Here is a tiny trained network, its code and every weight. The questions are about switching its units off for an input and a class, where a switched-off unit gives its printed mean instead of its output.

import numpy as np


def w(rows, s, z=0):
    codes = np.array(rows[::2]) - 128.0
    scale = np.full(codes.shape[1], s)
    scale[-1] = z or s
    return codes * scale


def f(y):
    return y / 2 * (1 + np.tanh(0.7978845608 * (y + 0.044715 * y**3)))


def log_softmax(a):
    a = a - a.max(-1, keepdims=True)
    return a - np.log(np.exp(a).sum(-1, keepdims=True))


def net(x, mask):
    res = np.array(x, float).reshape(1, 3) / 4 @ E
    y = f(res @ A[0][:, :-1].T + A[0][:, -1])
    res = res + np.where(mask, y, B[0][:, -1]) @ B[0][:, :-1]
    return log_softmax(res[-1] @ U[:, :-1].T + U[:, -1])


A, B = {}, {}
E = w([
[123,175,132,7,118,196,120,130],'x0',
[167,165,131,137,248,115,96,138],'x1',
[34,207,128,162,130,74,132,119],'x2',
],0.012)
A[0] = w([
[17,245,127,132,148,94,126,127,152],'N0',
[149,169,130,151,233,114,113,129,196],'N1',
[94,116,129,210,77,103,116,130,132],'N2',
[121,127,132,138,138,117,136,118,95],'N3',
[73,147,126,177,99,77,148,122,125],'N4',
[156,137,121,115,133,134,125,123,117],'N5',
[117,117,131,142,126,134,136,139,103],'N6',
[145,129,116,94,168,131,135,123,142],'N7',
[166,133,119,91,135,125,117,141,93],'N8',
[164,69,131,236,143,90,128,121,217],'N9',
[124,108,128,113,23,149,143,125,83],'N10',
[142,135,129,137,124,131,132,122,123],'N11',
[133,137,147,138,136,137,137,104,130],'N12',
[89,140,138,108,137,140,141,119,97],'N13',
[45,206,128,128,155,117,127,127,5],'N14',
[120,123,143,130,150,132,148,126,116],'N15',
[135,82,112,112,96,120,144,120,127],'N16',
[144,128,136,110,150,139,129,131,149],'N17',
[164,83,130,211,142,97,127,144,65],'N18',
[41,221,129,126,145,98,129,126,36],'N19',
[113,130,147,156,106,118,122,150,127],'N20',
[138,158,123,148,250,115,118,133,10],'N21',
[131,118,136,108,151,138,123,144,137],'N22',
[149,84,117,145,96,129,105,130,76],'N23',
[134,112,128,143,99,111,145,126,103],'N24',
[106,91,126,101,27,139,134,129,138],'N25',
[79,115,104,147,86,116,134,134,144],'N26',
[98,157,144,130,133,130,102,114,137],'N27',
[57,115,141,169,78,120,111,114,131],'N28',
[155,138,126,109,154,139,121,121,130],'N29',
[163,58,129,224,153,91,132,119,99],'N30',
[165,99,113,184,145,111,132,114,62],'N31',
[134,73,139,134,97,143,132,143,115],'N32',
[65,144,128,179,94,83,155,125,157],'N33',
[134,170,115,93,101,127,118,115,172],'N34',
[101,168,127,89,94,142,124,122,33],'N35',
[147,144,133,86,171,122,127,126,109],'N36',
[146,135,141,126,162,163,140,115,146],'N37',
[130,144,123,137,168,115,133,116,187],'N38',
],0.018,0.013)
B[0] = w([
[113,127,124,149,111,97,236,124,231],'N0',
[137,97,136,113,129,152,51,146,226],'N1',
[138,203,126,131,131,116,111,102,198],'N2',
[133,138,119,123,117,138,146,113,130],'N3',
[141,183,119,138,129,143,103,100,193],'N4',
[122,134,117,129,120,135,107,124,136],'N5',
[132,134,117,125,119,136,143,117,128],'N6',
[151,146,146,125,146,136,102,118,156],'N7',
[126,147,124,123,124,125,93,126,143],'N8',
[110,116,121,136,114,97,244,127,252],'N9',
[128,56,131,123,135,127,115,161,174],'N10',
[124,131,133,130,125,125,127,131,128],'N11',
[124,121,119,134,123,128,122,125,130],'N12',
[126,108,126,129,120,128,145,133,136],'N13',
[135,45,144,110,136,153,65,163,164],'N14',
[123,139,134,130,131,115,126,141,129],'N15',
[122,105,121,137,120,118,149,138,153],'N16',
[127,145,135,125,130,134,97,131,149],'N17',
[134,76,130,112,138,137,87,154,186],'N18',
[114,40,141,109,137,136,109,177,181],'N19',
[133,167,131,130,130,121,121,124,147],'N20',
[122,132,118,142,111,91,252,115,181],'N21',
[119,133,119,131,123,133,96,123,143],'N22',
[129,125,121,139,131,127,167,115,143],'N23',
[120,157,123,123,127,129,137,112,142],'N24',
[108,60,145,118,136,129,172,164,188],'N25',
[138,177,121,137,126,136,120,108,170],'N26',
[128,122,108,129,120,135,150,126,149],'N27',
[139,181,117,116,122,140,116,98,181],'N28',
[117,142,125,129,129,129,88,118,150],'N29',
[126,51,147,119,133,149,116,166,213],'N30',
[114,91,127,119,122,142,96,145,161],'N31',
[132,101,123,145,125,108,153,132,154],'N32',
[139,192,131,128,141,125,87,95,204],'N33',
[150,98,129,132,133,133,111,134,161],'N34',
[125,100,120,144,121,106,199,130,142],'N35',
[131,153,132,138,133,128,93,118,154],'N36',
[115,145,132,125,129,141,96,123,152],'N37',
[126,122,127,124,125,146,97,127,173],'N38',
],0.038,0.025)
U = w([
[70,89,111,184,107,86,254,137,8],'0',
[88,26,148,128,152,169,107,190,254],'1',
[120,220,116,174,133,160,70,61,139],'2',
],0.0085,0.0027)

Each question gives the input, the list of numbers given to net, and the class t.
The units are the neurons (one row each of A and B). Each row of codes is followed by its name. A weight is (code - 128) times the scale printed after its matrix; where a second scale follows, it is the last column's (A, B and U).
mask holds one flag per neuron, in row order. A switched-off neuron (its flag False) gives its mean, the last column of its row in B, instead of its output. The means were averaged over made-up inputs and are rounded, as every weight is.
A unit's drop is (log p(t) with every unit on - log p(t) with that unit switched off) / (log p(t) with every unit on - log p(t) with every unit switched off).
The circuit of an input: a set's keep is (log p(t) with only the set's units on - log p(t) with every unit switched off) / (log p(t) with every unit on - log p(t) with every unit switched off). Starting from the 12 units with the biggest drops (on a tie, the unit counted first), units are removed one at a time, each time the one whose removal leaves the highest keep (on an exact tie, the one counted first), for as long as the keep stays at least 0.8.
units of the circuit, in order: the units of the circuit, biggest drop first
unit that matters most: the unit with the biggest drop
top k neurons: the k neurons with the biggest drops, biggest first
drop of u: that unit's drop, to one decimal
input [-8,-5,2], class 2: units of the circuit, in order : N33
input [-4,1,-3], class 1: top 3 neurons : N0; N21; N30
input [4,2,1], class 1: top 2 neurons : N33; N9
input [3,3,7], class 1: top 4 neurons : N14; N9; N19; N1
input [7,-1,0], class 1: top 3 neurons : N9; N21; N0
input [-4,0,6], class 2: top 2 neurons : N33; N4
input [-5,2,0], class 1: top 3 neurons : N0; N30; N18
input [-8,-3,2], class 2: top 2 neurons : N33; N2
input [1,1,2], class 1: top 4 neurons : N9; N21; N2; N33
input [-1,-3,1], class 2: top 2 neurons : N0; N9
input [1,5,6], class 1: top 4 neurons : N14; N9; N1; N19
input [5,7,2], class 1: top 2 neurons : N1; N9
input [-1,0,5], class 2: drop of N33 : 0.2
input [5,4,2], class 1: drop of N9 : 1.1
input [5,8,3], class 1: drop of N1 : 3.9
input [2,6,7], class 1: unit that matters most : N14
